Below is a small trained network, with its code and all its weights. Each question gives an input and a target symbol and asks what happens when units are switched off, that is, made to give their printed mean instead of their output.

import numpy as np


def w(rows, s, z=0):
    codes = np.array(rows[::2]) - 128.0
    scale = np.full(codes.shape[1], s)
    scale[-1] = z or s
    return codes * scale


def norm(h):
    return h / np.sqrt((h * h).mean(-1, keepdims=True) + 1e-5)


def f(y):
    return y / 2 * (1 + np.tanh(0.7978845608 * (y + 0.044715 * y**3)))


def softmax(a):
    e = np.exp(a - a.max(-1, keepdims=True))
    return e / e.sum(-1, keepdims=True)


def log_softmax(a):
    a = a - a.max(-1, keepdims=True)
    return a - np.log(np.exp(a).sum(-1, keepdims=True))


def net(x, mask):
    ids = ['αγδεζθλξπτφψω'.index(c) for c in x.split()]
    T = len(ids)
    res = E[ids] + P[:T]
    q, k, v = (norm(res) @ M[0].T for M in (Q, K, V))
    z = softmax(np.where(np.tri(T) > 0, q @ k.T / 4**0.5, -1e9)) @ v
    res = res + np.where(mask[0], z, O[0][:, -1]) @ O[0][:, :-1]
    y = f(norm(res) @ A[0][:, :-1].T + A[0][:, -1])
    res = res + np.where(mask[1:13], y, B[0][:, -1]) @ B[0][:, :-1]
    return log_softmax(norm(res)[-1] @ U[:, :-1].T + U[:, -1])


Q, K, V, O, A, B = {}, {}, {}, {}, {}, {}
E = w([
[154,148,154,149,165,117,16,49,187,73],'α',
[158,141,188,178,217,95,145,45,112,127],'γ',
[158,125,46,73,162,181,116,117,233,130],'δ',
[133,85,179,50,140,122,129,30,159,145],'ε',
[115,168,116,81,99,185,119,82,150,82],'ζ',
[160,48,136,100,152,134,46,46,249,163],'θ',
[199,150,174,89,180,187,173,76,52,175],'λ',
[181,163,133,102,124,147,80,60,190,164],'ξ',
[88,148,158,159,143,98,177,39,147,128],'π',
[178,207,134,119,143,171,129,83,100,136],'τ',
[184,138,37,63,130,191,56,110,209,125],'φ',
[199,76,188,91,158,152,16,72,215,153],'ψ',
[238,108,107,101,205,166,58,104,230,130],'ω',
],0.012)
P = w([
[99,101,125,142,131,175,174,149,89,113],'0',
[218,87,97,198,85,200,161,202,49,61],'1',
[134,161,218,39,154,87,145,240,175,63],'2',
[147,87,95,75,100,135,96,55,101,103],'3',
[201,170,110,156,44,64,148,160,137,125],'4',
[99,180,204,6,158,91,97,205,154,93],'5',
[138,108,100,76,106,144,89,47,99,133],'6',
[133,183,104,154,71,100,81,159,146,211],'7',
[84,190,190,3,179,159,90,132,167,154],'8',
],0.016)
Q[0] = w([
[110,111,137,76,184,201,107,72,128,64],'head 0',
[174,111,113,137,63,161,79,81,150,151],'head 0',
[39,123,104,165,171,177,63,167,125,246],'head 0',
[135,174,159,136,112,106,111,221,223,144],'head 0',
],0.013)
K[0] = w([
[33,185,172,92,177,180,91,93,88,159],'head 0',
[132,104,99,197,129,186,159,132,155,130],'head 0',
[174,253,115,150,107,115,149,36,224,193],'head 0',
[179,193,117,129,45,14,139,100,80,90],'head 0',
],0.011)
V[0] = w([
[131,114,38,183,245,84,63,129,219,36],'head 0',
[199,50,120,93,248,77,174,134,102,254],'head 0',
[213,65,207,24,67,163,37,137,160,123],'head 0',
[37,13,75,55,73,124,215,165,191,158],'head 0',
],0.0083)
O[0] = w([
[110,159,109,73,220,128,182,52,120,72,79],'head 0',
[109,96,49,68,115,26,87,156,79,122,14],'head 0',
[147,80,81,167,181,149,226,152,248,214,254],'head 0',
[125,123,161,84,8,112,137,85,158,135,49],'head 0',
],0.015,0.004)
A[0] = w([
[138,108,118,176,132,143,91,100,34,124,144],'neuron 0',
[132,142,65,137,118,219,136,109,103,152,107],'neuron 1',
[149,70,51,199,89,93,101,218,78,178,55],'neuron 2',
[174,145,135,143,3,98,86,168,80,177,37],'neuron 3',
[37,41,75,67,94,77,76,80,85,166,3],'neuron 4',
[161,50,76,145,136,186,118,117,102,115,187],'neuron 5',
[103,155,86,93,178,72,93,160,58,100,120],'neuron 6',
[92,146,216,61,92,123,108,151,166,145,176],'neuron 7',
[136,112,57,139,179,62,139,181,141,159,85],'neuron 8',
[196,68,131,185,131,154,161,179,129,173,131],'neuron 9',
[86,102,162,59,157,168,190,38,175,129,175],'neuron 10',
[84,149,143,11,164,103,150,70,164,105,151],'neuron 11',
],0.014,0.0051)
B[0] = w([
[165,124,95,143,107,182,106,198,200,167,166],'neuron 0',
[144,78,108,136,162,98,147,114,94,122,158],'neuron 1',
[171,252,117,137,111,112,129,90,105,91,169],'neuron 2',
[95,57,141,136,228,75,139,102,195,63,189],'neuron 3',
[84,167,148,171,153,206,197,206,73,181,151],'neuron 4',
[101,191,155,130,159,107,151,156,119,181,168],'neuron 5',
[80,112,153,75,123,101,174,90,176,183,155],'neuron 6',
[133,186,102,65,133,90,209,163,140,135,196],'neuron 7',
[151,105,167,67,120,112,103,147,76,75,192],'neuron 8',
[46,108,96,123,66,159,105,120,115,135,230],'neuron 9',
[159,162,153,78,97,124,80,117,138,80,249],'neuron 10',
[141,78,146,243,148,102,97,134,96,193,199],'neuron 11',
],0.016,0.013)
U = w([
[128,110,138,193,197,152,79,142,203,97,54],'α',
[148,43,86,100,59,96,137,133,163,151,156],'γ',
[112,161,127,148,202,188,185,65,111,112,177],'δ',
[125,183,143,85,105,230,164,75,198,113,2],'ε',
[73,145,152,138,114,106,80,129,116,51,167],'ζ',
[127,83,62,164,142,110,254,168,159,148,155],'θ',
[140,52,169,220,103,165,186,119,162,200,212],'λ',
[79,140,67,167,67,90,121,98,188,142,115],'ξ',
[147,217,140,122,162,91,154,174,161,159,31],'π',
[194,109,121,151,101,125,102,63,136,119,201],'τ',
[126,75,139,113,192,97,143,124,81,138,198],'φ',
[168,172,150,136,81,187,84,180,47,132,188],'ψ',
[80,112,135,153,149,205,138,217,68,166,176],'ω',
],0.012,0.0045)

Each question gives the input, a string of symbols that net reads in full, and the target symbol t.
The units are the heads (4 rows each of Q, K, V and O) and the neurons (one row each of A and B). Each row of codes is followed by its name. A weight is (code - 128) times the scale printed after its matrix; where a second scale follows, it is the last column's (O, A, B and U).
mask holds one flag per unit, heads first, then neurons. A switched-off unit (its flag False) gives its mean, the last column of its rows in O or B, instead of its output. The means were averaged over made-up inputs and are rounded, as every weight is.
A unit's drop is (log p(t) with every unit on - log p(t) with that unit switched off) / (log p(t) with every unit on - log p(t) with every unit switched off).
The circuit of an input: a set's keep is (log p(t) with only the set's units on - log p(t) with every unit switched off) / (log p(t) with every unit on - log p(t) with every unit switched off). Starting from the 12 units with the biggest drops (on a tie, the unit counted first), units are removed one at a time, each time the one whose removal leaves the highest keep (on an exact tie, the one counted first), for as long as the keep stays at least 0.8.
circuit, biggest first: the units of the circuit, biggest drop first
top k neurons: the k neurons with the biggest drops, biggest first
input ξ π θ ζ π π δ ξ, target α: circuit, biggest first	head 0; neuron 3; neuron 0
input π ξ γ φ ω π ζ, target ζ: top neuron	neuron 3
input π δ θ π ψ γ, target φ: circuit, biggest first	head 0; neuron 8
input φ ζ ε ζ, target τ: circuit, biggest first	neuron 10; neuron 11; head 0
input ω γ γ δ θ ξ ζ π φ, target π: top 3 neurons	neuron 7; neuron 9; neuron 10
input φ π π π ε φ, target γ: top 3 neurons	neuron 2; neuron 5; neuron 4
input α ζ π γ γ α, target α: circuit, biggest first	head 0; neuron 7
input ε ζ π π ξ, target λ: circuit, biggest first	neuron 10; neuron 7
input ζ ω π τ π φ α, target ε: top 2 neurons	neuron 11; neuron 7
input ψ ξ ε ζ, target γ: circuit, biggest first	head 0; neuron 8; neuron 10
input δ ε ζ φ, target ψ: circuit, biggest first	head 0; neuron 4; neuron 10; neuron 11
input ξ λ ξ ψ, target ξ: top 2 neurons	neuron 9; neuron 2
input ψ ζ ψ θ π λ, target ψ: top 2 neurons	neuron 2; neuron 8
input φ π π ζ ω, target α: top 2 neurons	neuron 3; neuron 10
input ω π δ γ, target φ: circuit, biggest first	head 0; neuron 11; neuron 8
input δ δ τ ζ ε, target τ: circuit, biggest first	head 0; neuron 10; neuron 11
input τ π α δ ξ ξ τ, target α: circuit, biggest first	head 0; neuron 3; neuron 0
input π ψ ξ γ τ π ξ π, target ψ: top 2 neurons	neuron 2; neuron 3
input λ π λ ε τ ω α ψ, target ψ: top 2 neurons	neuron 2; neuron 3
input γ α ζ γ α δ, target α: top 2 neurons	neuron 7; neuron 11
